Below are the code and all the weights of a small trained network. Each question names an input and a class and asks about switching units off, where a switched-off unit gives its printed mean instead of its output.

import numpy as np


def w(rows, s, z=0):
    codes = np.array(rows[::2]) - 128.0
    scale = np.full(codes.shape[1], s)
    scale[-1] = z or s
    return codes * scale


def f(y):
    return np.maximum(y, 0)


def log_softmax(a):
    a = a - a.max(-1, keepdims=True)
    return a - np.log(np.exp(a).sum(-1, keepdims=True))


def net(x, mask):
    res = np.array(x, float).reshape(1, 6) / 4 @ E
    y = f(res @ A[0][:, :-1].T + A[0][:, -1])
    res = res + np.where(mask, y, B[0][:, -1]) @ B[0][:, :-1]
    return log_softmax(res[-1] @ U[:, :-1].T + U[:, -1])


A, B = {}, {}
E = w([
[195,18,206,142],'x0',
[129,127,128,127],'x1',
[131,125,125,131],'x2',
[133,127,127,126],'x3',
[225,241,195,203],'x4',
[246,148,114,2],'x5',
],0.0086)
A[0] = w([
[93,205,37,86,254],'neuron 1',
[88,14,160,114,131],'neuron 2',
[93,187,32,171,183],'neuron 3',
[68,45,88,152,156],'neuron 4',
[49,68,123,130,133],'neuron 5',
[120,134,49,6,158],'neuron 6',
[216,165,163,60,171],'neuron 7',
[134,97,40,53,121],'neuron 8',
[157,75,148,70,89],'neuron 9',
[140,140,149,225,101],'neuron 10',
],0.012,0.0054)
B[0] = w([
[2,225,171,146,251],'neuron 1',
[166,85,151,83,214],'neuron 2',
[143,215,96,188,231],'neuron 3',
[125,174,127,10,222],'neuron 4',
[165,173,39,35,210],'neuron 5',
[16,44,198,152,217],'neuron 6',
[102,139,72,37,231],'neuron 7',
[96,65,234,184,191],'neuron 8',
[131,32,156,103,172],'neuron 9',
[96,129,167,194,197],'neuron 10',
],0.0095,0.012)
U = w([
[69,189,97,112,161],'0',
[84,109,224,200,224],'1',
[167,126,110,77,191],'2',
[126,51,183,147,1],'3',
[119,190,82,247,14],'4',
],0.012,0.0065)

Each question gives the input, the list of numbers given to net, and the class t.
The units are the neurons (one row each of A and B). Each row of codes is followed by its name. A weight is (code - 128) times the scale printed after its matrix; where a second scale follows, it is the last column's (A, B and U).
mask holds one flag per neuron, in row order. A switched-off neuron (its flag False) gives its mean, the last column of its row in B, instead of its output. The means were averaged over made-up inputs and are rounded, as every weight is.
A unit's drop is (log p(t) with every unit on - log p(t) with that unit switched off) / (log p(t) with every unit on - log p(t) with every unit switched off).
The circuit of an input: a set's keep is (log p(t) with only the set's units on - log p(t) with every unit switched off) / (log p(t) with every unit on - log p(t) with every unit switched off). Starting from all 10 units, units are removed one at a time, each time the one whose removal leaves the highest keep (on an exact tie, the one counted first), for as long as the keep stays at least 0.8.
circuit, biggest first: the units of the circuit, biggest drop first
k most important neurons: the k neurons with the biggest drops, biggest first
drop when u is switched off: that unit's drop, to one decimal
input [-8,-5,4,6,2,-7], class 4: circuit, biggest first : (neuron 3)
input [-5,-6,-1,6,1,-6], class 4: circuit, biggest first : (neuron 3; neuron 7)
input [2,1,-1,5,0,-8], class 2: circuit, biggest first : (neuron 1; neuron 5)
input [5,-4,2,0,0,-3], class 2: circuit, biggest first : (neuron 6; neuron 1)
input [-6,-7,-8,-3,6,0], class 4: circuit, biggest first : (neuron 4; neuron 3)
input [6,6,6,-5,5,4], class 2: 2 most important neurons : (neuron 7; neuron 1)
input [-6,-5,0,4,2,0], class 4: circuit, biggest first : (neuron 4; neuron 3; neuron 7)
input [-3,3,-5,6,-4,1], class 1: circuit, biggest first : (neuron 8; neuron 6)
input [0,2,-3,-1,5,-5], class 4: 2 most important neurons : (neuron 6; neuron 8)
input [0,-2,4,0,-5,1], class 1: drop when neuron 8 is switched off : 0.5
input [-2,-7,-7,-3,2,0], class 4: drop when neuron 4 is switched off : 0.4
input [2,7,2,-4,2,4], class 2: drop when neuron 1 is switched off : 0.7
